Below is a small trained network, with its code and all its weights. Each question gives an input and a class and asks what happens when units are switched off, that is, made to give their printed mean instead of their output.

import numpy as np


def w(rows, s, z=0):
    codes = np.array(rows[::2]) - 128.0
    scale = np.full(codes.shape[1], s)
    scale[-1] = z or s
    return codes * scale


def f(y):
    return np.maximum(y, 0)


def log_softmax(a):
    a = a - a.max(-1, keepdims=True)
    return a - np.log(np.exp(a).sum(-1, keepdims=True))


def net(x, mask):
    res = np.array(x, float).reshape(1, 4) / 4 @ E
    y = f(res @ A[0][:, :-1].T + A[0][:, -1])
    res = res + np.where(mask, y, B[0][:, -1]) @ B[0][:, :-1]
    return log_softmax(res[-1] @ U[:, :-1].T + U[:, -1])


A, B = {}, {}
E = w([
[219,116,204,49,50,87,31,121,88,164],'x0',
[117,61,249,66,101,69,113,152,214,137],'x1',
[63,182,121,177,144,117,56,220,182,117],'x2',
[91,150,219,90,193,133,238,164,33,172],'x3',
],0.011)
A[0] = w([
[97,141,185,70,164,90,189,136,94,169,128],'N1',
[148,124,169,110,117,97,130,128,130,170,201],'N2',
[117,109,181,96,189,149,200,160,117,172,63],'N3',
[92,148,125,146,153,127,119,104,148,132,137],'N4',
[187,45,188,76,75,116,113,68,110,142,160],'N5',
[144,132,122,113,93,122,174,109,165,140,45],'N6',
[158,122,93,125,133,114,188,66,101,124,253],'N7',
[250,116,96,94,95,126,105,62,110,113,184],'N8',
[197,150,129,117,86,90,69,155,135,171,68],'N9',
[100,162,139,162,119,108,103,173,151,113,36],'N10',
[133,133,100,127,70,120,46,115,184,68,117],'N11',
[127,104,107,145,141,116,153,184,100,117,54],'N12',
[95,205,120,156,181,166,162,128,52,135,77],'N13',
[123,113,125,83,140,115,129,165,134,117,99],'N14',
],0.014,0.0042)
B[0] = w([
[131,159,148,81,40,91,128,195,199,156,231],'N1',
[123,122,95,93,137,128,101,174,165,136,187],'N2',
[148,99,104,34,29,90,121,169,136,157,224],'N3',
[182,102,144,154,169,153,107,135,146,159,163],'N4',
[123,139,20,122,218,194,22,152,120,179,245],'N5',
[146,128,122,133,116,167,113,111,146,68,142],'N6',
[136,185,139,98,132,168,163,72,77,108,208],'N7',
[102,150,68,187,171,213,49,123,109,184,225],'N8',
[166,184,88,54,75,163,159,104,133,169,195],'N9',
[130,134,140,137,134,187,206,82,90,132,169],'N10',
[86,99,183,114,101,71,121,227,247,151,212],'N11',
[119,171,130,150,96,141,137,126,122,175,158],'N12',
[142,226,62,152,157,209,114,107,108,145,251],'N13',
[170,134,149,162,150,133,112,130,153,142,149],'N14',
],0.011,0.02)
U = w([
[150,105,175,87,72,2,160,141,176,144,134],'0',
[149,163,71,123,129,144,62,127,138,213,185],'1',
[110,44,118,229,186,92,58,139,217,106,196],'2',
[119,107,133,159,146,7,106,68,61,128,35],'3',
[130,86,154,133,173,67,96,89,82,90,3],'4',
[160,167,84,195,168,193,225,22,23,106,217],'5',
],0.0097,0.0033)

Each question gives the input, the list of numbers given to net, and the class t.
The units are the neurons (one row each of A and B). Each row of codes is followed by its name. A weight is (code - 128) times the scale printed after its matrix; where a second scale follows, it is the last column's (A, B and U).
mask holds one flag per neuron, in row order. A switched-off neuron (its flag False) gives its mean, the last column of its row in B, instead of its output. The means were averaged over made-up inputs and are rounded, as every weight is.
A unit's drop is (log p(t) with every unit on - log p(t) with that unit switched off) / (log p(t) with every unit on - log p(t) with every unit switched off).
The circuit of an input: a set's keep is (log p(t) with only the set's units on - log p(t) with every unit switched off) / (log p(t) with every unit on - log p(t) with every unit switched off). Starting from the 12 units with the biggest drops (on a tie, the unit counted first), units are removed one at a time, each time the one whose removal leaves the highest keep (on an exact tie, the one counted first), for as long as the keep stays at least 0.8.
circuit, biggest first: the units of the circuit, biggest drop first
unit that matters most: the unit with the biggest drop
k most important neurons: the k neurons with the biggest drops, biggest first
drop when u is switched off: that unit's drop, to one decimal
input [-2,3,6,-6], class 0: circuit, biggest first -> (N5 N11)
input [-1,-4,-2,5], class 5: unit that matters most -> N11
input [-6,3,-3,2], class 0: 2 most important neurons -> (N5 N8)
input [0,4,2,-2], class 2: 3 most important neurons -> (N3 N1 N13)
input [-2,5,-3,-7], class 2: 2 most important neurons -> (N11 N13)
input [-3,4,6,-7], class 2: 2 most important neurons -> (N3 N1)
input [0,1,2,-7], class 2: 3 most important neurons -> (N11 N3 N1)
input [-1,2,4,-7], class 0: 3 most important neurons -> (N5 N8 N11)
input [2,1,1,7], class 0: 2 most important neurons -> (N8 N1)
input [-1,-1,-2,-8], class 2: 2 most important neurons -> (N11 N13)
input [-4,6,-3,-4], class 2: drop when N5 is switched off -> 0.0
input [-7,6,-1,-4], class 2: drop when N3 is switched off -> 0.1
input [-6,2,6,2], class 5: drop when N11 is switched off -> 0.2
input [-8,7,-2,-3], class 2: unit that matters most -> N1
